Below is a small trained network, with its code and all its weights. Each question gives an input and a target symbol and asks what happens when units are switched off, that is, made to give their printed mean instead of their output.

import numpy as np


def w(rows, s, z=0):
    codes = np.array(rows[::2]) - 128.0
    scale = np.full(codes.shape[1], s)
    scale[-1] = z or s
    return codes * scale


def norm(h):
    return h / np.sqrt((h * h).mean(-1, keepdims=True) + 1e-5)


def softmax(a):
    e = np.exp(a - a.max(-1, keepdims=True))
    return e / e.sum(-1, keepdims=True)


def log_softmax(a):
    a = a - a.max(-1, keepdims=True)
    return a - np.log(np.exp(a).sum(-1, keepdims=True))


def net(x, mask):
    ids = ['ΞΨαζηθλ'.index(c) for c in x.split()]
    T = len(ids)
    res = E[ids] + P[:T]
    u = 0
    for l in range(3):
        r = norm(res)
        for j in range(2):
            rows = slice(4 * j, 4 * j + 4)
            q, k, v = (r @ M[l][rows].T for M in (Q, K, V))
            z = softmax(np.where(np.tri(T) > 0, q @ k.T / 4**0.5, -1e9)) @ v
            o = O[l][rows]
            res = res + np.where(mask[u + j], z, o[:, -1]) @ o[:, :-1]
        u += 2
    return log_softmax(norm(res)[-1] @ U[:, :-1].T + U[:, -1])


Q, K, V, O = {}, {}, {}, {}
E = w([
[169,119,40,144,136,129,115],'Ξ',
[139,164,64,152,152,155,69],'Ψ',
[111,91,124,124,169,145,252],'α',
[95,167,118,92,129,217,110],'ζ',
[187,165,190,160,162,135,119],'η',
[206,122,169,82,149,88,99],'θ',
[88,159,174,93,180,86,96],'λ',
],0.021)
P = w([
[152,246,129,120,106,163,243],'0',
[165,174,116,114,229,168,208],'1',
[157,143,122,116,216,156,182],'2',
[149,113,136,121,189,148,161],'3',
[142,91,146,128,169,141,141],'4',
[135,64,151,134,150,135,130],'5',
[126,41,162,145,127,125,120],'6',
[123,22,165,154,107,117,109],'7',
[120,2,165,160,77,104,104],'8',
],0.0099)
Q[0] = w([
[127,130,180,25,171,178,94],'L0H0',
[39,55,109,107,178,133,205],'L0H0',
[226,50,226,131,152,218,87],'L0H0',
[162,154,187,205,136,91,172],'L0H0',
[138,95,254,112,118,127,186],'L0H1',
[13,157,76,86,196,91,171],'L0H1',
[194,30,36,180,139,170,230],'L0H1',
[42,85,71,113,47,180,239],'L0H1',
],0.0095)
K[0] = w([
[67,116,198,86,185,147,122],'L0H0',
[59,218,91,157,103,105,209],'L0H0',
[49,30,174,140,107,89,78],'L0H0',
[154,134,173,150,37,14,119],'L0H0',
[79,63,251,122,68,101,134],'L0H1',
[123,226,139,94,153,130,227],'L0H1',
[254,100,80,86,28,108,224],'L0H1',
[170,163,99,92,113,205,189],'L0H1',
],0.0099)
V[0] = w([
[141,135,121,178,164,162,79],'L0H0',
[91,121,164,117,160,142,139],'L0H0',
[144,70,68,82,138,143,134],'L0H0',
[89,197,162,153,58,114,185],'L0H0',
[167,107,125,164,109,160,138],'L0H1',
[203,125,113,133,120,132,122],'L0H1',
[157,90,113,191,104,12,137],'L0H1',
[109,97,165,169,104,171,162],'L0H1',
],0.012)
O[0] = w([
[108,72,163,179,70,96,164,193],'L0H0',
[99,182,121,197,134,148,203,204],'L0H0',
[117,164,76,94,69,93,133,101],'L0H0',
[78,160,181,110,227,186,55,41],'L0H0',
[110,77,166,142,127,176,93,132],'L0H1',
[81,122,165,139,97,202,126,199],'L0H1',
[85,189,132,92,254,195,110,3],'L0H1',
[188,86,108,155,160,103,96,75],'L0H1',
],0.0084,0.005)
Q[1] = w([
[120,165,92,116,114,97,100],'L1H0',
[139,146,166,162,127,153,122],'L1H0',
[107,121,133,134,149,128,167],'L1H0',
[201,138,110,120,100,77,100],'L1H0',
[101,148,117,137,193,82,143],'L1H1',
[122,202,5,114,123,123,172],'L1H1',
[152,118,162,101,189,121,227],'L1H1',
[57,72,68,205,157,141,105],'L1H1',
],0.017)
K[1] = w([
[150,53,97,98,116,83,154],'L1H0',
[165,127,171,145,131,134,143],'L1H0',
[114,192,97,151,148,124,116],'L1H0',
[145,78,124,131,126,55,84],'L1H0',
[120,156,142,147,246,139,167],'L1H1',
[87,216,34,129,127,212,197],'L1H1',
[53,69,158,40,230,83,184],'L1H1',
[147,90,65,239,169,227,127],'L1H1',
],0.012)
V[1] = w([
[88,95,145,122,122,125,85],'L1H0',
[133,204,158,92,56,110,111],'L1H0',
[217,157,192,133,148,168,230],'L1H0',
[165,19,96,100,164,66,98],'L1H0',
[5,132,130,174,123,120,73],'L1H1',
[87,174,198,187,224,162,138],'L1H1',
[2,118,71,231,135,129,143],'L1H1',
[139,76,121,239,97,158,117],'L1H1',
],0.0081)
O[1] = w([
[123,92,136,148,92,142,156,91],'L1H0',
[94,93,192,150,183,146,91,143],'L1H0',
[111,154,38,39,221,85,128,251],'L1H0',
[187,166,135,154,82,97,237,70],'L1H0',
[178,195,89,81,102,128,206,74],'L1H1',
[214,80,192,165,2,113,206,116],'L1H1',
[166,250,134,121,72,166,172,116],'L1H1',
[140,181,160,161,165,177,173,160],'L1H1',
],0.0081,0.011)
Q[2] = w([
[215,73,134,194,89,96,94],'L2H0',
[159,84,88,102,123,57,134],'L2H0',
[182,126,75,159,27,88,58],'L2H0',
[155,192,163,103,207,108,125],'L2H0',
[71,134,116,85,192,154,132],'L2H1',
[88,122,92,152,93,106,80],'L2H1',
[117,142,55,118,99,92,104],'L2H1',
[49,56,119,157,92,247,158],'L2H1',
],0.015)
K[2] = w([
[132,87,106,210,25,83,156],'L2H0',
[114,105,112,66,60,93,125],'L2H0',
[143,187,60,156,13,114,109],'L2H0',
[170,137,175,96,188,33,170],'L2H0',
[91,189,131,90,180,168,111],'L2H1',
[149,112,41,122,23,124,115],'L2H1',
[83,161,75,147,8,99,181],'L2H1',
[159,124,140,141,85,238,49],'L2H1',
],0.014)
V[2] = w([
[88,144,93,185,220,213,191],'L2H0',
[154,209,178,108,248,134,16],'L2H0',
[199,103,145,209,128,83,104],'L2H0',
[162,2,162,117,165,124,125],'L2H0',
[213,93,85,208,199,114,33],'L2H1',
[59,222,110,128,103,152,100],'L2H1',
[61,60,78,82,194,68,130],'L2H1',
[47,204,234,115,129,14,10],'L2H1',
],0.0074)
O[2] = w([
[176,149,157,157,20,72,89,214],'L2H0',
[236,105,45,185,173,172,111,253],'L2H0',
[132,189,147,139,186,142,79,116],'L2H0',
[108,205,48,143,83,131,2,238],'L2H0',
[74,129,180,99,55,184,177,145],'L2H1',
[214,137,134,5,193,132,81,187],'L2H1',
[210,148,201,144,96,153,199,208],'L2H1',
[108,241,103,101,134,34,235,146],'L2H1',
],0.0075,0.0056)
U = w([
[68,212,82,89,175,249,139,165],'Ξ',
[235,39,60,144,103,118,148,3],'Ψ',
[103,98,176,56,88,158,134,166],'α',
[25,109,78,152,108,130,149,143],'ζ',
[136,132,202,195,145,164,111,177],'η',
[101,61,132,109,218,78,64,57],'θ',
[150,168,148,128,150,55,161,186],'λ',
],0.012,0.0058)

Each question gives the input, a string of symbols that net reads in full, and the target symbol t.
The units are the heads (4 rows each of Q, K, V and O). Each row of codes is followed by its name. A weight is (code - 128) times the scale printed after its matrix; where a second scale follows, it is the last column's (O and U).
mask holds one flag per head, layer by layer. A switched-off head (its flag False) gives its mean, the last column of its rows in O, instead of its output. The means were averaged over made-up inputs and are rounded, as every weight is.
A unit's drop is (log p(t) with every unit on - log p(t) with that unit switched off) / (log p(t) with every unit on - log p(t) with every unit switched off).
The circuit of an input: a set's keep is (log p(t) with only the set's units on - log p(t) with every unit switched off) / (log p(t) with every unit on - log p(t) with every unit switched off). Starting from all 6 units, units are removed one at a time, each time the one whose removal leaves the highest keep (on an exact tie, the one counted first), for as long as the keep stays at least 0.8.
circuit, biggest first: the units of the circuit, biggest drop first
most important unit: the unit with the biggest drop
heads that matter: for each layer, one digit per head in row order, 1 if its drop is at least 0.15 and else 0, layers parted by /
input Ψ Ξ Ξ ζ η ζ ζ ζ, target ζ: heads that matter : 11 / 10 / 11
input Ψ α Ψ ζ ζ Ψ ζ, target α: circuit, biggest first : L0H1; L2H0
input α ζ α, target Ψ: circuit, biggest first : L1H1; L2H1; L0H0; L2H0
input η θ λ α η Ξ, target Ξ: heads that matter : 01 / 01 / 00
input η α η η ζ η η ζ, target Ψ: circuit, biggest first : L1H1; L0H1; L2H0
input Ξ ζ η η λ Ψ η ζ, target Ψ: circuit, biggest first : L0H1; L1H1; L2H0
input θ α Ξ θ Ξ Ξ, target α: heads that matter : 11 / 10 / 11
input η λ Ξ η, target λ: circuit, biggest first : L2H1
input α ζ θ η α, target Ψ: heads that matter : 11 / 11 / 11
input Ξ Ξ η θ Ψ α, target α: circuit, biggest first : L0H0; L1H1; L2H0; L2H1
input η α α α, target ζ: heads that matter : 10 / 01 / 11
input Ψ Ξ λ ζ η θ η Ψ α, target θ: circuit, biggest first : L0H0; L0H1
input η η ζ ζ η λ λ α η, target λ: heads that matter : 01 / 00 / 00
input Ξ η α, target α: heads that matter : 11 / 01 / 10
input ζ η Ψ Ξ η ζ α, target λ: heads that matter : 11 / 11 / 11
input α θ α θ α λ η Ξ Ψ, target Ξ: most important unit : L0H1
input η α α Ψ Ξ η λ η λ, target λ: heads that matter : 00 / 00 / 00
input Ψ Ξ η λ λ ζ α α, target θ: heads that matter : 11 / 11 / 01
input θ θ η α, target Ξ: circuit, biggest first : L2H0; L1H1
input η η Ψ η α, target ζ: most important unit : L2H1
input θ η ζ θ ζ ζ λ α ζ, target ζ: heads that matter : 01 / 10 / 10
input ζ ζ λ Ψ α, target λ: circuit, biggest first : L0H1; L0H0; L2H1; L2H0
